[[150 126 136 144 118 149 135]
 [145 126 136 143 119 146 133]
 [149 126 136 144 119 148 134]] Out: 118

[[135 142 118 129 125 135 131]
 [128 151 101 132 120 107 132]] Out: 101

[143 156 144 122 104 102] Out: 102

[[149 140 139 135 130 128 129]
 [139 136 142 137 131 132 129]
 [126 131 131 132 129 127 125]] Out: 125

[[130 107 146 119 112 124 126]
 [128 141 141 116 132 118 132]] Out: 107

[122 100 110 120 118 140 136] Out: 100

[126 117 103 137 133 129] Out: 103

[151 147 142  99 142 138 106] Out: 99

[[141 123 128 120 143]
 [128 122 129 124 151]] Out: 120
---
[136 103 144 116] yields 116

[[117 124 138 133 132 147 134]
 [158 142 135 139 132 118 119]
 [117 124 145 134 133 139 134]] yields 133

[108  99 110 150 139 114] yields 150

[[150 129 125  99 120 125 121]
 [149 143 120 128 132 156 128]
 [148 144 121 129 133 156 127]] yields 99

[[128 109 113 116 137 155]
 [102 108 155 130 113 141]] yields 116

[131 116 143 101] yields 101

[[122 122 118 143 102]
 [134 135 137 114 155]] yields 143

[151 149 106 117 141 131 138] yields 117

[[148 121 124 125 118 125 130]
 [122 144 118 121 124 155 108]] yields 125
---
111  142  134  128  136
143  110  127  115  120
114  128  127  103  116
-> 143, 103

121  153  138  113
124  109  122  128
-> 153, 109

103  131  154  148  100  151  145 -> 154, 100

139  132  126  106 -> 139, 106

147  130  100  152  106  156
110  132  114  121  141  111
113  116  149  107  128  119
-> 156, 100

127  150  140  154  123  131  119 -> 154, 119

140  103  135  106  134
125  119  129  135  123
-> 140, 103
---
[104 128 106 106 129] ans = 129
[137 131 133 137 136 154 143] ans = 143
[118 147  99 126] ans = 126
[105 145 127 144] ans = 144
[135 103 101  99] ans = 99
[130 105 134 136 144 136] ans = 136
[104 136 110 133 120] ans = 120
[111 102 101 147] ans = 147
[111 144 107 127 132 106 120] ans = 120
[129 156 155 137 119] ans = 119
---
Q:
[[127 154 136 154 107 129 147]
 [139 113 108  98 149 126 149]
 [148 121 122 114 146 107 124]]
A: 121

Q:
[[109 147 122 127]
 [123 140 112 118]
 [103 139 124 132]]
A: 139

Q:
[[131 134 128 125 118 135 137]
 [125 131 119 118 122 128 132]
 [129 110 129 127 150 118 120]]
A: 110

Q:
[[126 125 137 123 126 131 133]
 [120 122 117 137 119 118 143]
 [117 122 122 135 115 114 149]]
A: 122

Q:
[[112 108 147 121 128]
 [136 135 119 149 148]
 [128 127 118 135 136]]
A: 127

Q:
[[124 114 117 139 128]
 [156 120 116 118 136]
 [110 120 110 149 130]]
A: 120

Q:
[[103 126 114 138 121 137]
 [103 126 104 138 121 137]
 [103 126 114 138 119 129]]
A: 126

Q:
[[115 130 106 119]
 [133 125 145 133]
 [137 118 131 132]]
A: 118
---
[104 120 117 145 148 109 127] result: 148
[150 132 116 123 113] result: 116
[121 119 131 103 109] result: 131
[101 123 132 139 145 120 114] result: 145
[106 136 131 103 109] result: 131
[143 144 153 136 142] result: 153
[132 116 126 138 100] result: 126
[126 139 124 123 152] result: 124
---
[[144 124 113 126 128 130]
 [111 137 150 129 127 127]
 [139 117 109 140 142 129]] ans = 129

[[111 103 101 157 156 109]
 [ 99 123 115 121 150 126]] ans = 121

[[142 152 148 116]
 [140 138 144 111]] ans = 138

[[141 153 110 117 150 153]
 [105 107 138 130 112 113]] ans = 130

[[125 139 121 124 143 149 118]
 [120 134 118 116 140 139 120]] ans = 140

[[123 138 155  99 137 154]
 [154 104 158 131 100 126]] ans = 131

[[158 122 146 120 125]
 [132 109 115 116 127]] ans = 115

[[139 130 145 122 154 119]
 [145 107 114 119 147 146]] ans = 119
